Below is a small trained network, with its code and all its weights. Each question gives an input and a class and asks what happens when units are switched off, that is, made to give their printed mean instead of their output.

import numpy as np


def w(rows, s, z=0):
    codes = np.array(rows[::2]) - 128.0
    scale = np.full(codes.shape[1], s)
    scale[-1] = z or s
    return codes * scale


def f(y):
    return np.maximum(y, 0)


def log_softmax(a):
    a = a - a.max(-1, keepdims=True)
    return a - np.log(np.exp(a).sum(-1, keepdims=True))


def net(x, mask):
    res = np.array(x, float).reshape(1, 5) / 4 @ E
    y = f(res @ A[0][:, :-1].T + A[0][:, -1])
    res = res + np.where(mask, y, B[0][:, -1]) @ B[0][:, :-1]
    return log_softmax(res[-1] @ U[:, :-1].T + U[:, -1])


A, B = {}, {}
E = w([
[114,125,135,139,121,140,124,118,131],'x0',
[140,4,167,114,155,117,74,98,101],'x1',
[81,165,92,103,214,103,70,83,184],'x2',
[124,136,136,126,128,119,124,129,113],'x3',
[133,100,83,185,124,164,37,205,105],'x4',
],0.015)
A[0] = w([
[105,124,113,104,244,117,71,72,127,121],'neuron 0',
[166,70,168,126,59,131,201,153,82,205],'neuron 1',
[73,245,59,138,195,126,88,115,160,134],'neuron 2',
[138,237,102,178,50,152,196,195,131,167],'neuron 3',
[104,254,70,148,119,131,160,135,128,173],'neuron 4',
[128,128,170,69,144,113,237,30,136,247],'neuron 5',
],0.015,0.011)
B[0] = w([
[77,103,81,61,76,46,45,134,149,206],'neuron 0',
[160,28,162,209,81,155,156,94,102,231],'neuron 1',
[191,228,131,148,220,179,100,112,202,236],'neuron 2',
[88,237,63,153,19,143,191,167,82,240],'neuron 3',
[134,167,245,174,183,180,138,157,131,231],'neuron 4',
[84,144,248,64,120,105,222,38,146,253],'neuron 5',
],0.016,0.028)
U = w([
[108,154,175,137,79,149,190,107,120,108],'0',
[126,150,63,182,101,161,148,175,92,254],'1',
[144,42,150,129,113,119,168,53,123,189],'2',
[184,11,116,161,117,157,74,178,77,207],'3',
[86,180,162,94,197,137,166,103,161,57],'4',
[156,170,120,153,148,164,90,150,166,70],'5',
[90,132,129,38,113,75,112,70,161,39],'6',
[84,115,43,112,130,98,52,138,133,92],'7',
],0.012,0.0039)

Each question gives the input, the list of numbers given to net, and the class t.
The units are the neurons (one row each of A and B). Each row of codes is followed by its name. A weight is (code - 128) times the scale printed after its matrix; where a second scale follows, it is the last column's (A, B and U).
mask holds one flag per neuron, in row order. A switched-off neuron (its flag False) gives its mean, the last column of its row in B, instead of its output. The means were averaged over made-up inputs and are rounded, as every weight is.
A unit's drop is (log p(t) with every unit on - log p(t) with that unit switched off) / (log p(t) with every unit on - log p(t) with every unit switched off).
The circuit of an input: a set's keep is (log p(t) with only the set's units on - log p(t) with every unit switched off) / (log p(t) with every unit on - log p(t) with every unit switched off). Starting from all 6 units, units are removed one at a time, each time the one whose removal leaves the highest keep (on an exact tie, the one counted first), for as long as the keep stays at least 0.8.
units of the circuit, in order: the units of the circuit, biggest drop first
most important unit: the unit with the biggest drop
top k neurons: the k neurons with the biggest drops, biggest first
drop when u is switched off: that unit's drop, to one decimal
input [6,4,-3,6,-8], class 2: most important unit -> neuron 3
input [7,1,7,7,6], class 7: units of the circuit, in order -> neuron 0; neuron 5
input [7,-7,5,-5,8], class 5: top 2 neurons -> neuron 5; neuron 2
input [5,1,-4,7,-4], class 2: top 4 neurons -> neuron 3; neuron 1; neuron 4; neuron 2
input [1,-8,3,2,4], class 5: top 2 neurons -> neuron 5; neuron 2
input [-8,-5,-4,-2,4], class 1: top 2 neurons -> neuron 5; neuron 3
input [-4,5,2,7,2], class 7: top 2 neurons -> neuron 5; neuron 1
input [8,-6,1,0,-2], class 4: top 2 neurons -> neuron 1; neuron 2
input [6,2,2,-1,2], class 7: top 3 neurons -> neuron 5; neuron 1; neuron 4
input [-8,-2,0,-4,4], class 1: top 2 neurons -> neuron 5; neuron 2
input [4,5,-1,-8,2], class 3: top 2 neurons -> neuron 5; neuron 3
input [3,-8,-5,-4,5], class 1: top 2 neurons -> neuron 5; neuron 3
input [5,-2,-4,4,1], class 1: drop when neuron 5 is switched off -> 0.9
input [1,-1,4,0,8], class 5: most important unit -> neuron 5
input [0,4,0,7,6], class 3: drop when neuron 3 is switched off -> 0.3
input [1,3,0,5,-4], class 2: drop when neuron 4 is switched off -> 0.1
